Below are the code and all the weights of a small trained network. Each question names an input and a class and asks about switching units off, where a switched-off unit gives its printed mean instead of its output.

import numpy as np


def w(rows, s, z=0):
    codes = np.array(rows[::2]) - 128.0
    scale = np.full(codes.shape[1], s)
    scale[-1] = z or s
    return codes * scale


def f(y):
    return np.maximum(y, 0)


def log_softmax(a):
    a = a - a.max(-1, keepdims=True)
    return a - np.log(np.exp(a).sum(-1, keepdims=True))


def net(x, mask):
    res = np.array(x, float).reshape(1, 6) / 4 @ E
    y = f(res @ A[0][:, :-1].T + A[0][:, -1])
    res = res + np.where(mask, y, B[0][:, -1]) @ B[0][:, :-1]
    return log_softmax(res[-1] @ U[:, :-1].T + U[:, -1])


A, B = {}, {}
E = w([
[113,132,136,90,97,150,120,144,98,176,131,66],'x0',
[82,106,121,164,86,109,25,136,89,99,65,134],'x1',
[181,148,126,176,128,126,150,141,75,162,35,154],'x2',
[121,90,156,107,251,126,91,137,119,152,133,88],'x3',
[137,116,146,132,121,136,132,132,125,119,134,129],'x4',
[105,151,184,126,119,43,140,111,125,141,129,131],'x5',
],0.014)
A[0] = w([
[139,103,130,170,154,96,100,109,185,54,123,216,82],'neuron 1',
[88,106,155,76,59,155,109,149,42,200,145,84,126],'neuron 2',
[95,138,104,112,53,116,109,154,188,87,189,125,130],'neuron 3',
[148,80,53,138,139,254,89,124,135,91,124,131,22],'neuron 4',
[56,89,119,81,139,110,102,141,171,80,198,115,3],'neuron 5',
[88,133,205,131,120,22,117,107,113,119,135,135,55],'neuron 6',
[76,65,172,126,255,130,87,134,138,160,136,103,85],'neuron 7',
[40,89,132,194,95,124,57,114,95,73,81,88,46],'neuron 8',
],0.0098,0.0056)
B[0] = w([
[139,194,118,97,181,152,98,131,163,56,111,155,214],'neuron 1',
[124,204,90,82,181,164,54,102,151,120,126,168,215],'neuron 2',
[110,178,132,204,114,122,136,136,118,120,101,146,215],'neuron 3',
[254,170,108,129,101,38,132,154,145,129,176,88,203],'neuron 4',
[190,125,196,105,135,136,155,224,56,166,74,146,192],'neuron 5',
[197,142,113,113,98,84,81,139,128,170,178,78,203],'neuron 6',
[123,128,93,170,44,126,149,85,148,120,115,202,241],'neuron 7',
[77,143,157,147,173,152,232,80,152,155,156,90,249],'neuron 8',
],0.012,0.013)
U = w([
[135,129,134,146,121,123,114,130,165,155,140,134,248],'0',
[178,140,122,115,99,26,103,115,162,155,170,78,64],'1',
[153,137,160,166,150,124,137,155,24,152,55,142,164],'2',
[110,134,99,164,7,149,136,76,156,131,133,184,68],'3',
[107,120,156,101,176,159,247,89,189,155,216,104,109],'4',
[122,162,120,51,177,142,64,115,170,82,152,176,79],'5',
[97,86,122,136,100,139,101,140,144,93,106,112,131],'6',
[85,29,145,124,125,138,76,182,94,94,134,114,103],'7',
],0.011,0.017)

Each question gives the input, the list of numbers given to net, and the class t.
The units are the neurons (one row each of A and B). Each row of codes is followed by its name. A weight is (code - 128) times the scale printed after its matrix; where a second scale follows, it is the last column's (A, B and U).
mask holds one flag per neuron, in row order. A switched-off neuron (its flag False) gives its mean, the last column of its row in B, instead of its output. The means were averaged over made-up inputs and are rounded, as every weight is.
A unit's drop is (log p(t) with every unit on - log p(t) with that unit switched off) / (log p(t) with every unit on - log p(t) with every unit switched off).
The circuit of an input: a set's keep is (log p(t) with only the set's units on - log p(t) with every unit switched off) / (log p(t) with every unit on - log p(t) with every unit switched off). Starting from all 8 units, units are removed one at a time, each time the one whose removal leaves the highest keep (on an exact tie, the one counted first), for as long as the keep stays at least 0.8.
circuit, biggest first: the units of the circuit, biggest drop first
most important unit: the unit with the biggest drop
k most important neurons: the k neurons with the biggest drops, biggest first
drop of u: that unit's drop, to one decimal
input [5,-8,-8,2,-4,-4], class 2: most important unit -> neuron 5
input [-6,5,-8,-5,3,1], class 2: 2 most important neurons -> [neuron 5; neuron 3]
input [5,-7,-8,1,-8,-7], class 0: circuit, biggest first -> [neuron 8; neuron 5]
input [5,8,4,-1,-8,6], class 0: circuit, biggest first -> [neuron 2; neuron 8]
input [-7,-5,2,-5,-1,2], class 5: circuit, biggest first -> [neuron 8; neuron 1]
input [6,-6,-1,-6,-6,-8], class 1: 3 most important neurons -> [neuron 4; neuron 8; neuron 7]
input [-2,-5,3,6,3,0], class 3: circuit, biggest first -> [neuron 7; neuron 8]
input [8,-2,8,-7,8,1], class 0: 3 most important neurons -> [neuron 7; neuron 5; neuron 2]
input [8,4,7,-2,-4,-1], class 5: 2 most important neurons -> [neuron 2; neuron 5]
input [-3,-3,-1,-5,2,7], class 1: 4 most important neurons -> [neuron 6; neuron 7; neuron 8; neuron 2]
input [8,-7,-7,0,5,-7], class 5: 3 most important neurons -> [neuron 2; neuron 8; neuron 6]
input [-6,-6,-6,-8,8,5], class 0: circuit, biggest first -> [neuron 7; neuron 8; neuron 5]
input [-5,6,-3,-1,1,-1], class 4: 2 most important neurons -> [neuron 8; neuron 2]
input [0,6,-8,-2,1,6], class 2: circuit, biggest first -> [neuron 5]
input [-2,6,-5,-2,1,-5], class 4: 3 most important neurons -> [neuron 8; neuron 6; neuron 7]
input [0,-7,-8,3,-1,6], class 2: circuit, biggest first -> [neuron 5; neuron 8]
input [6,-6,0,6,-6,8], class 1: 2 most important neurons -> [neuron 6; neuron 8]
input [-3,-3,5,-1,-6,-7], class 1: 2 most important neurons -> [neuron 4; neuron 8]
input [-5,1,2,-1,6,8], class 1: 2 most important neurons -> [neuron 6; neuron 2]
input [-7,-4,-5,-4,4,0], class 5: 3 most important neurons -> [neuron 1; neuron 8; neuron 7]
input [8,-4,6,2,4,-1], class 5: most important unit -> neuron 2
input [-4,-3,-7,-4,2,5], class 2: circuit, biggest first -> [neuron 5; neuron 3]
input [4,-4,-3,1,-5,8], class 1: drop of neuron 6 -> 0.5
